Below is a small trained network, with its code and all its weights. Each question gives an input and a target symbol and asks what happens when units are switched off, that is, made to give their printed mean instead of their output.

import numpy as np


def w(rows, s, z=0):
    codes = np.array(rows[::2]) - 128.0
    scale = np.full(codes.shape[1], s)
    scale[-1] = z or s
    return codes * scale


def norm(h):
    return h / np.sqrt((h * h).mean(-1, keepdims=True) + 1e-5)


def f(y):
    return y / 2 * (1 + np.tanh(0.7978845608 * (y + 0.044715 * y**3)))


def softmax(a):
    e = np.exp(a - a.max(-1, keepdims=True))
    return e / e.sum(-1, keepdims=True)


def log_softmax(a):
    a = a - a.max(-1, keepdims=True)
    return a - np.log(np.exp(a).sum(-1, keepdims=True))


def net(x, mask):
    ids = ['ΓΘΦβεζσ'.index(c) for c in x.split()]
    T = len(ids)
    res = E[ids] + P[:T]
    q, k, v = (norm(res) @ M[0].T for M in (Q, K, V))
    z = softmax(np.where(np.tri(T) > 0, q @ k.T / 4**0.5, -1e9)) @ v
    res = res + np.where(mask[0], z, O[0][:, -1]) @ O[0][:, :-1]
    y = f(norm(res) @ A[0][:, :-1].T + A[0][:, -1])
    res = res + np.where(mask[1:9], y, B[0][:, -1]) @ B[0][:, :-1]
    return log_softmax(norm(res)[-1] @ U[:, :-1].T + U[:, -1])


Q, K, V, O, A, B = {}, {}, {}, {}, {}, {}
E = w([
[198,106,76,91],'Γ',
[255,232,142,89],'Θ',
[152,86,59,91],'Φ',
[122,110,110,31],'β',
[127,161,12,124],'ε',
[200,141,166,91],'ζ',
[132,176,23,139],'σ',
],0.0067)
P = w([
[130,140,143,109],'0',
[156,2,156,168],'1',
[211,93,84,117],'2',
[103,118,53,56],'3',
[136,168,122,171],'4',
[126,131,183,193],'5',
[89,72,75,128],'6',
[94,210,144,141],'7',
[181,159,93,117],'8',
[83,136,87,26],'9',
[64,206,139,128],'10',
[158,165,125,96],'11',
],0.011)
Q[0] = w([
[182,2,94,121],'H1',
[25,68,140,157],'H1',
[139,121,33,141],'H1',
[65,84,111,89],'H1',
],0.0082)
K[0] = w([
[105,163,254,149],'H1',
[41,157,95,225],'H1',
[176,90,190,210],'H1',
[154,185,94,238],'H1',
],0.007)
V[0] = w([
[154,23,191,150],'H1',
[7,246,253,5],'H1',
[39,99,143,7],'H1',
[165,121,121,165],'H1',
],0.0058)
O[0] = w([
[119,153,114,91,141],'H1',
[148,108,8,156,2],'H1',
[62,103,113,131,148],'H1',
[143,140,141,115,138],'H1',
],0.011,0.0042)
A[0] = w([
[170,161,227,140,58],'N1',
[170,66,193,108,227],'N2',
[94,103,223,215,149],'N3',
[130,254,166,195,5],'N4',
[186,156,109,53,104],'N5',
[158,144,111,73,119],'N6',
[119,119,156,152,26],'N7',
[35,81,169,183,155],'N8',
],0.011,0.0015)
B[0] = w([
[43,80,132,96,241],'N1',
[119,99,126,227,214],'N2',
[226,178,44,123,184],'N3',
[124,99,109,255,214],'N4',
[192,201,133,68,254],'N5',
[153,138,119,122,205],'N6',
[141,149,87,120,120],'N7',
[124,234,146,105,157],'N8',
],0.013,0.0058)
U = w([
[179,75,200,173,222],'Γ',
[97,103,154,123,205],'Θ',
[49,185,204,82,183],'Φ',
[235,148,103,96,41],'β',
[131,79,215,60,77],'ε',
[101,75,12,3,115],'ζ',
[165,109,141,77,3],'σ',
],0.0066,0.0032)

Each question gives the input, a string of symbols that net reads in full, and the target symbol t.
The units are the heads (4 rows each of Q, K, V and O) and the neurons (one row each of A and B). Each row of codes is followed by its name. A weight is (code - 128) times the scale printed after its matrix; where a second scale follows, it is the last column's (O, A, B and U).
mask holds one flag per unit, heads first, then neurons. A switched-off unit (its flag False) gives its mean, the last column of its rows in O or B, instead of its output. The means were averaged over made-up inputs and are rounded, as every weight is.
A unit's drop is (log p(t) with every unit on - log p(t) with that unit switched off) / (log p(t) with every unit on - log p(t) with every unit switched off).
The circuit of an input: a set's keep is (log p(t) with only the set's units on - log p(t) with every unit switched off) / (log p(t) with every unit on - log p(t) with every unit switched off). Starting from all 9 units, units are removed one at a time, each time the one whose removal leaves the highest keep (on an exact tie, the one counted first), for as long as the keep stays at least 0.8.
circuit, biggest first: the units of the circuit, biggest drop first
most important unit: the unit with the biggest drop
k most important neurons: the k neurons with the biggest drops, biggest first
drop of u: that unit's drop, to one decimal
input Φ σ Φ Φ, target Φ: most important unit : H1
input β β Φ ε Γ ζ, target β: 2 most important neurons : N3, N8
input σ Φ ε, target Φ: circuit, biggest first : H1, N1
input Θ Θ Φ ε β Φ Θ, target Φ: 2 most important neurons : N1, N3
input ε ζ σ Θ Θ σ β, target Γ: circuit, biggest first : H1, N2
input β Θ Θ β β ε Γ, target Γ: circuit, biggest first : N2, H1
input β Φ Γ ε ε σ β, target Γ: 2 most important neurons : N2, N8
input ζ β β β Φ σ σ ε, target Γ: 2 most important neurons : N4, N5
input σ Φ β β Γ Θ Φ, target β: 2 most important neurons : N1, N4
input Θ Φ σ Φ Φ β ζ, target ζ: drop of N8 : 0.0
input β ζ Φ β β ζ, target β: drop of H1 : 0.9
input Φ Γ Φ σ, target Φ: drop of N1 : 0.0
input Φ ε β σ ζ Θ β, target β: drop of N1 : 0.2
input β β β β ε β, target β: most important neuron : N3
